Below are the code and all the weights of a small trained network. Each question names an input and a class and asks about switching units off, where a switched-off unit gives its printed mean instead of its output.

import numpy as np


def w(rows, s, z=0):
    codes = np.array(rows[::2]) - 128.0
    scale = np.full(codes.shape[1], s)
    scale[-1] = z or s
    return codes * scale


def f(y):
    return y / 2 * (1 + np.tanh(0.7978845608 * (y + 0.044715 * y**3)))


def log_softmax(a):
    a = a - a.max(-1, keepdims=True)
    return a - np.log(np.exp(a).sum(-1, keepdims=True))


def net(x, mask):
    res = np.array(x, float).reshape(1, 7) / 4 @ E
    y = f(res @ A[0][:, :-1].T + A[0][:, -1])
    res = res + np.where(mask, y, B[0][:, -1]) @ B[0][:, :-1]
    return log_softmax(res[-1] @ U[:, :-1].T + U[:, -1])


A, B = {}, {}
E = w([
[51,152,141,204,110,166,187,74],'x0',
[193,115,78,122,115,252,149,117],'x1',
[129,135,131,129,115,129,126,132],'x2',
[101,184,108,121,139,146,154,254],'x3',
[118,100,212,66,99,190,154,161],'x4',
[191,119,168,177,150,118,173,175],'x5',
[134,143,131,120,109,126,128,127],'x6',
],0.0091)
A[0] = w([
[91,157,116,117,174,149,133,190,110],'n0',
[147,95,85,113,107,178,158,121,95],'n1',
[149,85,187,136,108,137,97,79,107],'n2',
[142,102,157,90,78,190,154,140,110],'n3',
[102,133,81,108,110,130,149,210,128],'n4',
[49,125,155,155,124,154,178,111,120],'n5',
[198,87,152,97,110,101,39,132,113],'n6',
[128,191,184,201,178,144,130,89,137],'n7',
[176,143,70,88,160,88,83,167,112],'n8',
[180,134,212,157,134,141,157,154,140],'n9',
[99,152,174,113,120,81,116,132,95],'n10',
[48,97,61,65,121,138,116,118,253],'n11',
[95,98,243,62,141,165,140,134,72],'n12',
[73,122,150,127,160,135,58,130,144],'n13',
[150,63,179,152,60,106,81,89,122],'n14',
[86,75,165,142,123,81,127,149,109],'n15',
[171,127,90,150,121,207,95,107,89],'n16',
[81,133,183,112,129,70,108,125,97],'n17',
[198,121,131,175,199,91,190,142,203],'n18',
[153,81,196,195,99,97,140,156,165],'n19',
[96,171,127,110,123,139,149,184,128],'n20',
[157,83,175,12,183,119,108,164,106],'n21',
],0.011)
B[0] = w([
[32,86,84,104,152,108,104,45,164],'n0',
[163,169,74,122,179,146,173,173,162],'n1',
[74,61,61,99,146,142,123,84,167],'n2',
[167,127,117,157,181,112,118,148,175],'n3',
[106,84,89,116,128,132,107,88,178],'n4',
[131,105,112,193,68,176,200,160,182],'n5',
[107,99,115,157,91,149,153,129,194],'n6',
[132,115,112,163,114,159,108,135,171],'n7',
[133,107,120,208,92,139,173,134,190],'n8',
[91,179,155,120,123,175,83,98,173],'n9',
[150,136,96,95,204,136,153,186,150],'n10',
[197,145,217,126,109,186,54,122,254],'n11',
[148,159,187,216,154,2,69,69,171],'n12',
[171,158,136,113,117,176,125,159,158],'n13',
[90,116,71,83,158,154,124,111,180],'n14',
[176,146,59,129,147,145,160,202,155],'n15',
[139,170,66,120,182,112,149,184,177],'n16',
[112,145,55,128,180,169,133,212,166],'n17',
[156,135,169,98,107,168,54,114,211],'n18',
[154,130,133,91,115,163,92,153,179],'n19',
[108,64,90,91,157,138,98,72,169],'n20',
[131,109,111,199,93,148,160,154,193],'n21',
],0.01,0.012)
U = w([
[174,183,65,118,246,149,181,208,79],'0',
[80,32,70,95,164,139,132,49,98],'1',
[133,89,119,235,43,155,205,145,70],'2',
[167,127,161,114,129,160,117,131,246],'3',
[175,165,141,196,164,96,95,94,200],'4',
[160,131,154,104,118,168,124,139,214],'5',
[167,163,174,78,99,199,82,141,2],'6',
[149,140,203,59,102,101,189,114,97],'7',
],0.011,0.0088)

Each question gives the input, the list of numbers given to net, and the class t.
The units are the neurons (one row each of A and B). Each row of codes is followed by its name. A weight is (code - 128) times the scale printed after its matrix; where a second scale follows, it is the last column's (A, B and U).
mask holds one flag per neuron, in row order. A switched-off neuron (its flag False) gives its mean, the last column of its row in B, instead of its output. The means were averaged over made-up inputs and are rounded, as every weight is.
A unit's drop is (log p(t) with every unit on - log p(t) with that unit switched off) / (log p(t) with every unit on - log p(t) with every unit switched off).
The circuit of an input: a set's keep is (log p(t) with only the set's units on - log p(t) with every unit switched off) / (log p(t) with every unit on - log p(t) with every unit switched off). Starting from the 12 units with the biggest drops (on a tie, the unit counted first), units are removed one at a time, each time the one whose removal leaves the highest keep (on an exact tie, the one counted first), for as long as the keep stays at least 0.8.
circuit, biggest first: the units of the circuit, biggest drop first
unit that matters most: the unit with the biggest drop
k most important neurons: the k neurons with the biggest drops, biggest first
drop of u: that unit's drop, to one decimal
input [0,-7,-1,2,-1,-2,2], class 0: unit that matters most : n17
input [6,-8,-3,-8,5,4,3], class 0: circuit, biggest first : [n15, n17]
input [0,5,5,-2,7,0,-5], class 4: circuit, biggest first : [n12, n3]
input [-4,-3,-2,-4,-6,2,7], class 5: 3 most important neurons : [n12, n18, n21]
input [4,-7,7,6,0,-4,0], class 0: 2 most important neurons : [n17, n10]
input [3,-4,-4,-7,-5,6,-8], class 5: circuit, biggest first : [n19, n12]
input [2,-4,-5,5,-1,6,-1], class 6: 2 most important neurons : [n18, n19]
input [-5,-7,4,3,-7,0,2], class 0: 4 most important neurons : [n17, n10, n12, n15]
input [5,-1,7,-8,8,5,3], class 1: 3 most important neurons : [n2, n14, n11]
input [-1,1,7,-7,3,-4,-4], class 1: 2 most important neurons : [n2, n14]
input [6,6,4,-5,4,-2,-4], class 0: circuit, biggest first : [n16, n1]
input [-2,3,-6,-6,6,3,4], class 1: 2 most important neurons : [n2, n11]
input [6,-5,5,6,-5,-6,4], class 1: 3 most important neurons : [n20, n0, n18]
input [7,6,4,1,-1,8,7], class 6: circuit, biggest first : [n18, n9]
input [-1,-4,-4,7,-3,-5,-6], class 1: most important neuron : [n0]
input [3,0,1,-6,-6,8,-1], class 6: circuit, biggest first : [n18, n19]
input [-8,-5,3,-1,-4,-2,2], class 2: circuit, biggest first : [n8, n6]
input [4,0,-2,-8,7,4,7], class 1: 2 most important neurons : [n2, n14]
input [-7,-2,5,0,8,0,0], class 4: 2 most important neurons : [n12, n5]
input [5,-7,8,-6,-6,-7,6], class 3: most important neuron : [n11]
input [3,-5,2,2,0,0,2], class 0: circuit, biggest first : [n17, n10]
input [5,3,4,7,8,-7,5], class 4: 3 most important neurons : [n12, n11, n3]
input [6,-3,8,-4,-6,8,4], class 3: circuit, biggest first : [n18, n19]
input [4,-1,3,-3,1,8,-1], class 6: drop of n16 : 0.0
input [-6,-4,-6,3,-5,-6,-2], class 2: drop of n9 : 0.1
input [-8,2,4,4,7,-5,-8], class 2: drop of n21 : 0.7
